Below is a small trained network, with its code and all its weights. Each question gives an input and a class and asks what happens when units are switched off, that is, made to give their printed mean instead of their output.

import numpy as np


def w(rows, s, z=0):
    codes = np.array(rows[::2]) - 128.0
    scale = np.full(codes.shape[1], s)
    scale[-1] = z or s
    return codes * scale


def norm(h):
    return h / np.sqrt((h * h).mean(-1, keepdims=True) + 1e-5)


def f(y):
    return y / 2 * (1 + np.tanh(0.7978845608 * (y + 0.044715 * y**3)))


def log_softmax(a):
    a = a - a.max(-1, keepdims=True)
    return a - np.log(np.exp(a).sum(-1, keepdims=True))


def net(x, mask):
    res = np.array(x, float).reshape(1, 4) / 4 @ E
    u = 0
    for l in range(3):
        y = f(norm(res) @ A[l][:, :-1].T + A[l][:, -1])
        res = res + np.where(mask[u : u + 8], y, B[l][:, -1]) @ B[l][:, :-1]
        u += 8
    return log_softmax(norm(res)[-1] @ U[:, :-1].T + U[:, -1])


A, B = {}, {}
E = w([
[192,148,129,182],'x0',
[79,77,10,144],'x1',
[102,254,199,166],'x2',
[94,201,134,45],'x3',
],0.0049)
A[0] = w([
[55,98,91,15,189],'0.n1',
[221,101,157,105,218],'0.n2',
[127,200,72,70,123],'0.n3',
[2,127,72,180,145],'0.n4',
[125,117,38,130,176],'0.n5',
[154,110,164,136,180],'0.n6',
[74,151,85,152,54],'0.n7',
[109,240,148,72,249],'0.n8',
],0.008,0.0021)
B[0] = w([
[132,120,243,146,254],'0.n1',
[2,168,224,102,190],'0.n2',
[222,81,122,184,167],'0.n3',
[100,134,129,188,226],'0.n4',
[63,165,160,168,196],'0.n5',
[83,158,153,30,157],'0.n6',
[117,189,166,151,142],'0.n7',
[47,22,56,202,254],'0.n8',
],0.0051,0.0042)
A[1] = w([
[82,57,42,170,224],'1.n1',
[81,119,108,140,254],'1.n2',
[246,102,143,84,106],'1.n3',
[116,137,25,140,92],'1.n4',
[138,136,76,229,157],'1.n5',
[100,202,124,120,106],'1.n6',
[238,157,170,81,78],'1.n7',
[158,254,175,151,167],'1.n8',
],0.0068,0.0022)
B[1] = w([
[169,187,190,125,252],'1.n1',
[237,171,157,87,214],'1.n2',
[53,157,68,226,110],'1.n3',
[113,249,64,186,132],'1.n4',
[255,100,158,45,207],'1.n5',
[152,148,31,149,130],'1.n6',
[41,217,110,123,119],'1.n7',
[117,51,133,150,181],'1.n8',
],0.0052,0.0044)
A[2] = w([
[185,125,86,184,108],'2.n1',
[148,69,146,76,252],'2.n2',
[140,159,255,190,190],'2.n3',
[178,118,159,224,134],'2.n4',
[188,133,62,183,92],'2.n5',
[147,160,161,105,70],'2.n6',
[68,186,165,215,153],'2.n7',
[99,229,178,180,185],'2.n8',
],0.0074,0.0027)
B[2] = w([
[124,174,113,104,136],'2.n1',
[168,253,254,39,165],'2.n2',
[113,46,124,91,249],'2.n3',
[129,101,227,142,181],'2.n4',
[153,202,122,130,133],'2.n5',
[143,48,98,144,132],'2.n6',
[105,21,16,138,170],'2.n7',
[43,18,68,211,176],'2.n8',
],0.0052,0.011)
U = w([
[70,56,109,188,130],'0',
[203,228,93,174,101],'1',
[86,251,44,63,2],'2',
[129,131,254,30,191],'3',
],0.009,0.0067)

Each question gives the input, the list of numbers given to net, and the class t.
The units are the neurons (one row each of A and B). Each row of codes is followed by its name. A weight is (code - 128) times the scale printed after its matrix; where a second scale follows, it is the last column's (A, B and U).
mask holds one flag per neuron, layer by layer. A switched-off neuron (its flag False) gives its mean, the last column of its row in B, instead of its output. The means were averaged over made-up inputs and are rounded, as every weight is.
A unit's drop is (log p(t) with every unit on - log p(t) with that unit switched off) / (log p(t) with every unit on - log p(t) with every unit switched off).
The circuit of an input: a set's keep is (log p(t) with only the set's units on - log p(t) with every unit switched off) / (log p(t) with every unit on - log p(t) with every unit switched off). Starting from the 12 units with the biggest drops (on a tie, the unit counted first), units are removed one at a time, each time the one whose removal leaves the highest keep (on an exact tie, the one counted first), for as long as the keep stays at least 0.8.
units of the circuit, in order: the units of the circuit, biggest drop first
most important unit: the unit with the biggest drop
top k neurons: the k neurons with the biggest drops, biggest first
k most important neurons of layer l: the k neurons of layer l with the biggest drops, biggest first
drop of u: that unit's drop, to one decimal
input [7,6,8,-3], class 1: units of the circuit, in order	1.n5; 0.n1; 2.n5
input [5,-1,5,3], class 1: units of the circuit, in order	0.n1; 1.n6
input [3,-7,3,1], class 0: most important unit	1.n5
input [5,8,4,-2], class 1: 3 most important neurons of layer 0	0.n2; 0.n1; 0.n8
input [4,3,-2,-4], class 1: 2 most important neurons of layer 1	1.n4; 1.n5
input [4,8,6,0], class 1: top 3 neurons	0.n1; 0.n2; 1.n5
input [4,7,-3,6], class 3: top 4 neurons	0.n1; 1.n5; 0.n3; 0.n2
input [8,3,-7,2], class 3: 2 most important neurons of layer 0	0.n5; 0.n2
input [7,8,0,7], class 1: top 2 neurons	1.n5; 0.n2
input [3,6,8,6], class 1: top 2 neurons	0.n2; 0.n1
input [5,6,-4,3], class 3: top 2 neurons	1.n5; 0.n1
input [5,8,3,7], class 1: 2 most important neurons of layer 0	0.n2; 0.n3
input [2,7,-4,6], class 3: 4 most important neurons of layer 0	0.n1; 0.n3; 0.n2; 0.n6
input [7,7,0,4], class 1: most important unit	1.n5
input [-1,-3,2,3], class 0: top 2 neurons	1.n1; 1.n8
input [1,3,4,5], class 1: 2 most important neurons of layer 0	0.n2; 0.n3
input [8,3,-3,-8], class 3: top 2 neurons	1.n5; 0.n2
input [-6,8,-6,-7], class 3: 3 most important neurons of layer 2	2.n8; 2.n7; 2.n2
input [6,8,-5,1], class 1: drop of 1.n4	0.3
input [6,-2,-7,-6], class 3: top neuron	0.n2
